Here is a tiny trained network, its code and every weight. The questions are about switching its units off for an input and a class, where a switched-off unit gives its printed mean instead of its output.

import numpy as np


def w(rows, s, z=0):
    codes = np.array(rows[::2]) - 128.0
    scale = np.full(codes.shape[1], s)
    scale[-1] = z or s
    return codes * scale


def norm(h):
    return h / np.sqrt((h * h).mean(-1, keepdims=True) + 1e-5)


def f(y):
    return y / 2 * (1 + np.tanh(0.7978845608 * (y + 0.044715 * y**3)))


def log_softmax(a):
    a = a - a.max(-1, keepdims=True)
    return a - np.log(np.exp(a).sum(-1, keepdims=True))


def net(x, mask):
    res = np.array(x, float).reshape(1, 7) / 4 @ E
    u = 0
    for l in range(2):
        y = f(norm(res) @ A[l][:, :-1].T + A[l][:, -1])
        res = res + np.where(mask[u : u + 4], y, B[l][:, -1]) @ B[l][:, :-1]
        u += 4
    return log_softmax(norm(res)[-1] @ U[:, :-1].T + U[:, -1])


A, B = {}, {}
E = w([
[186,1,187],'x0',
[125,128,134],'x1',
[129,125,131],'x2',
[212,178,164],'x3',
[125,126,130],'x4',
[170,111,38],'x5',
[127,125,127],'x6',
],0.0073)
A[0] = w([
[207,187,229,65],'L0N1',
[99,171,85,193],'L0N2',
[178,194,148,254],'L0N3',
[2,78,128,208],'L0N4',
],0.014,0.0028)
B[0] = w([
[173,98,42,222],'L0N1',
[124,87,168,196],'L0N2',
[193,94,37,209],'L0N3',
[200,95,6,253],'L0N4',
],0.011,0.0062)
A[1] = w([
[201,85,107,110],'L1N1',
[103,248,65,254],'L1N2',
[145,94,87,220],'L1N3',
[73,88,91,177],'L1N4',
],0.014,0.0035)
B[1] = w([
[69,114,155,241],'L1N1',
[127,45,208,183],'L1N2',
[76,254,181,246],'L1N3',
[223,131,157,169],'L1N4',
],0.012,0.011)
U = w([
[201,58,2,253],'0',
[117,12,214,51],'1',
[118,172,109,170],'2',
[119,197,132,24],'3',
],0.0092,0.0022)

Each question gives the input, the list of numbers given to net, and the class t.
The units are the neurons (one row each of A and B). Each row of codes is followed by its name. A weight is (code - 128) times the scale printed after its matrix; where a second scale follows, it is the last column's (A, B and U).
mask holds one flag per neuron, layer by layer. A switched-off neuron (its flag False) gives its mean, the last column of its row in B, instead of its output. The means were averaged over made-up inputs and are rounded, as every weight is.
A unit's drop is (log p(t) with every unit on - log p(t) with that unit switched off) / (log p(t) with every unit on - log p(t) with every unit switched off).
The circuit of an input: a set's keep is (log p(t) with only the set's units on - log p(t) with every unit switched off) / (log p(t) with every unit on - log p(t) with every unit switched off). Starting from all 8 units, units are removed one at a time, each time the one whose removal leaves the highest keep (on an exact tie, the one counted first), for as long as the keep stays at least 0.8.
units of the circuit, in order: the units of the circuit, biggest drop first
unit that matters most: the unit with the biggest drop
k most important neurons: the k neurons with the biggest drops, biggest first
top k neurons in layer l: the k neurons of layer l with the biggest drops, biggest first
drop when u is switched off: that unit's drop, to one decimal
input [-1,-6,-5,-8,-8,-5,-2], class 0: unit that matters most : L0N4
input [-4,4,0,-2,-8,1,2], class 1: top 2 neurons in layer 0 : L0N1; L0N3
input [4,-3,0,5,6,8,2], class 3: units of the circuit, in order : L0N4; L1N2; L0N1
input [3,8,5,6,5,8,8], class 2: units of the circuit, in order : L0N4; L1N2
input [-8,2,1,7,0,8,-8], class 1: top 3 neurons in layer 0 : L0N4; L0N1; L0N2
input [6,7,-4,5,5,5,-7], class 2: units of the circuit, in order : L1N2; L0N4; L0N2
input [3,-7,1,5,6,5,-1], class 2: top 3 neurons in layer 1 : L1N1; L1N4; L1N2
input [-6,-1,0,8,-6,-1,7], class 0: top 2 neurons in layer 0 : L0N3; L0N1
input [-7,-3,-4,6,-8,-4,7], class 1: top 2 neurons in layer 1 : L1N2; L1N3
input [2,-3,4,5,8,-4,4], class 0: 2 most important neurons : L0N1; L0N3
input [-6,-5,2,-5,1,3,2], class 1: top 2 neurons in layer 1 : L1N2; L1N4
input [6,-8,2,-2,-1,-4,8], class 2: top 2 neurons in layer 0 : L0N2; L0N4
input [-4,7,-2,7,0,-7,-6], class 0: 2 most important neurons : L0N3; L0N1
input [-7,-7,0,4,-7,-7,-8], class 1: units of the circuit, in order : L1N2
input [6,7,-2,-7,-7,0,0], class 0: 2 most important neurons : L0N4; L1N2
input [-8,-5,8,5,-8,2,-4], class 1: top 2 neurons in layer 1 : L1N2; L1N3
input [-1,0,0,-5,-7,8,0], class 3: 2 most important neurons : L0N3; L0N1
input [-3,4,1,4,3,-3,3], class 0: top 2 neurons in layer 0 : L0N3; L0N1
input [-8,5,2,-7,-5,-7,3], class 1: 3 most important neurons : L1N2; L0N1; L0N3
input [2,-1,-8,3,6,-1,-5], class 0: units of the circuit, in order : L0N1
input [3,7,-7,7,-1,-2,8], class 0: drop when L0N3 is switched off : 0.2
input [-6,2,-1,-2,-3,4,-7], class 1: drop when L1N2 is switched off : 0.8
input [-2,-8,4,-8,-6,-7,5], class 0: drop when L0N4 is switched off : 0.7
